Below is a small trained network, with its code and all its weights. Each question gives an input and a class and asks what happens when units are switched off, that is, made to give their printed mean instead of their output.

import numpy as np


def w(rows, s, z=0):
    codes = np.array(rows[::2]) - 128.0
    scale = np.full(codes.shape[1], s)
    scale[-1] = z or s
    return codes * scale


def f(y):
    return y / 2 * (1 + np.tanh(0.7978845608 * (y + 0.044715 * y**3)))


def log_softmax(a):
    a = a - a.max(-1, keepdims=True)
    return a - np.log(np.exp(a).sum(-1, keepdims=True))


def net(x, mask):
    res = np.array(x, float).reshape(1, 7) / 4 @ E
    y = f(res @ A[0][:, :-1].T + A[0][:, -1])
    res = res + np.where(mask, y, B[0][:, -1]) @ B[0][:, :-1]
    return log_softmax(res[-1] @ U[:, :-1].T + U[:, -1])


A, B = {}, {}
E = w([
[113,115,64,2,108,215,71,113,126,95,145,139],'x0',
[123,122,127,130,116,129,137,132,127,119,123,128],'x1',
[113,143,84,170,90,206,112,130,137,214,37,101],'x2',
[106,91,34,143,107,54,124,129,173,156,149,197],'x3',
[126,125,129,126,126,125,129,126,127,129,128,126],'x4',
[107,146,134,112,161,105,109,161,250,73,85,72],'x5',
[128,128,129,129,127,128,130,133,128,128,128,129],'x6',
],0.0098)
A[0] = w([
[132,143,210,90,142,194,129,132,81,103,124,79,20],'neuron 1',
[125,123,77,142,119,194,115,119,132,174,65,110,1],'neuron 2',
[134,136,177,187,136,98,128,129,113,141,128,128,74],'neuron 3',
[119,120,40,105,122,92,128,131,150,145,157,167,66],'neuron 4',
[124,136,135,80,133,127,117,123,236,102,104,80,77],'neuron 5',
[127,127,82,22,124,192,101,121,121,106,147,139,35],'neuron 6',
[132,123,109,112,106,142,133,112,5,161,160,159,113],'neuron 7',
[135,119,161,63,152,77,122,123,109,71,200,144,17],'neuron 8',
],0.022,0.0025)
B[0] = w([
[139,77,73,135,61,74,83,114,147,162,129,246,214],'neuron 1',
[124,210,125,93,67,197,138,109,98,170,144,89,211],'neuron 2',
[127,118,152,168,153,63,194,131,139,139,124,87,196],'neuron 3',
[151,78,106,140,70,80,89,112,135,156,121,231,212],'neuron 4',
[119,85,137,88,217,163,85,150,118,33,145,129,230],'neuron 5',
[132,128,177,214,162,41,216,138,138,153,115,76,255],'neuron 6',
[115,96,134,80,226,164,78,159,155,18,133,109,240],'neuron 7',
[117,212,117,105,68,226,133,114,97,186,116,74,250],'neuron 8',
],0.014,0.022)
U = w([
[99,105,149,66,208,181,77,173,143,53,128,122,169],'0',
[118,138,200,214,151,65,221,145,148,171,99,75,179],'1',
[148,92,80,121,61,105,74,99,143,177,116,254,1],'2',
[102,222,128,74,70,235,128,107,93,192,118,74,138],'3',
],0.0075,0.00083)

Each question gives the input, the list of numbers given to net, and the class t.
The units are the neurons (one row each of A and B). Each row of codes is followed by its name. A weight is (code - 128) times the scale printed after its matrix; where a second scale follows, it is the last column's (A, B and U).
mask holds one flag per neuron, in row order. A switched-off neuron (its flag False) gives its mean, the last column of its row in B, instead of its output. The means were averaged over made-up inputs and are rounded, as every weight is.
A unit's drop is (log p(t) with every unit on - log p(t) with that unit switched off) / (log p(t) with every unit on - log p(t) with every unit switched off).
The circuit of an input: a set's keep is (log p(t) with only the set's units on - log p(t) with every unit switched off) / (log p(t) with every unit on - log p(t) with every unit switched off). Starting from all 8 units, units are removed one at a time, each time the one whose removal leaves the highest keep (on an exact tie, the one counted first), for as long as the keep stays at least 0.8.
circuit, biggest first: the units of the circuit, biggest drop first
k most important neurons: the k neurons with the biggest drops, biggest first
drop of u: that unit's drop, to one decimal
input [0,6,1,-7,3,6,-5], class 2: circuit, biggest first : [neuron 1]
input [-4,-2,7,1,-6,5,8], class 3: 3 most important neurons : [neuron 2; neuron 7; neuron 6]
input [5,-2,-7,4,7,-1,7], class 3: 2 most important neurons : [neuron 8; neuron 3]
input [8,5,-4,-8,3,-4,7], class 1: 2 most important neurons : [neuron 6; neuron 4]
input [5,0,-7,-5,7,5,3], class 3: 2 most important neurons : [neuron 8; neuron 7]
input [4,-5,1,2,3,-2,-5], class 1: 3 most important neurons : [neuron 6; neuron 5; neuron 1]
input [-5,8,-7,0,3,7,-8], class 0: 2 most important neurons : [neuron 5; neuron 2]
input [-5,0,6,6,4,8,6], class 0: 2 most important neurons : [neuron 5; neuron 8]
input [0,8,7,6,2,-6,-2], class 3: 4 most important neurons : [neuron 2; neuron 5; neuron 1; neuron 3]
input [1,7,-4,0,2,-2,4], class 3: 2 most important neurons : [neuron 5; neuron 8]
input [-4,-6,-6,-8,6,-7,0], class 2: 2 most important neurons : [neuron 1; neuron 5]
input [6,1,-8,7,3,5,1], class 3: 2 most important neurons : [neuron 8; neuron 1]
input [2,5,5,0,4,-6,0], class 0: 2 most important neurons : [neuron 7; neuron 8]
input [-7,-8,2,1,4,7,-5], class 0: circuit, biggest first : [neuron 5]
input [8,-6,3,0,-4,6,0], class 1: 2 most important neurons : [neuron 6; neuron 7]
input [-2,5,-7,3,8,4,-8], class 3: drop of neuron 2 : 0.0
input [-4,1,-2,7,-7,3,5], class 2: drop of neuron 4 : 0.1
input [7,-8,-4,7,-8,-4,0], class 1: drop of neuron 6 : 3.5
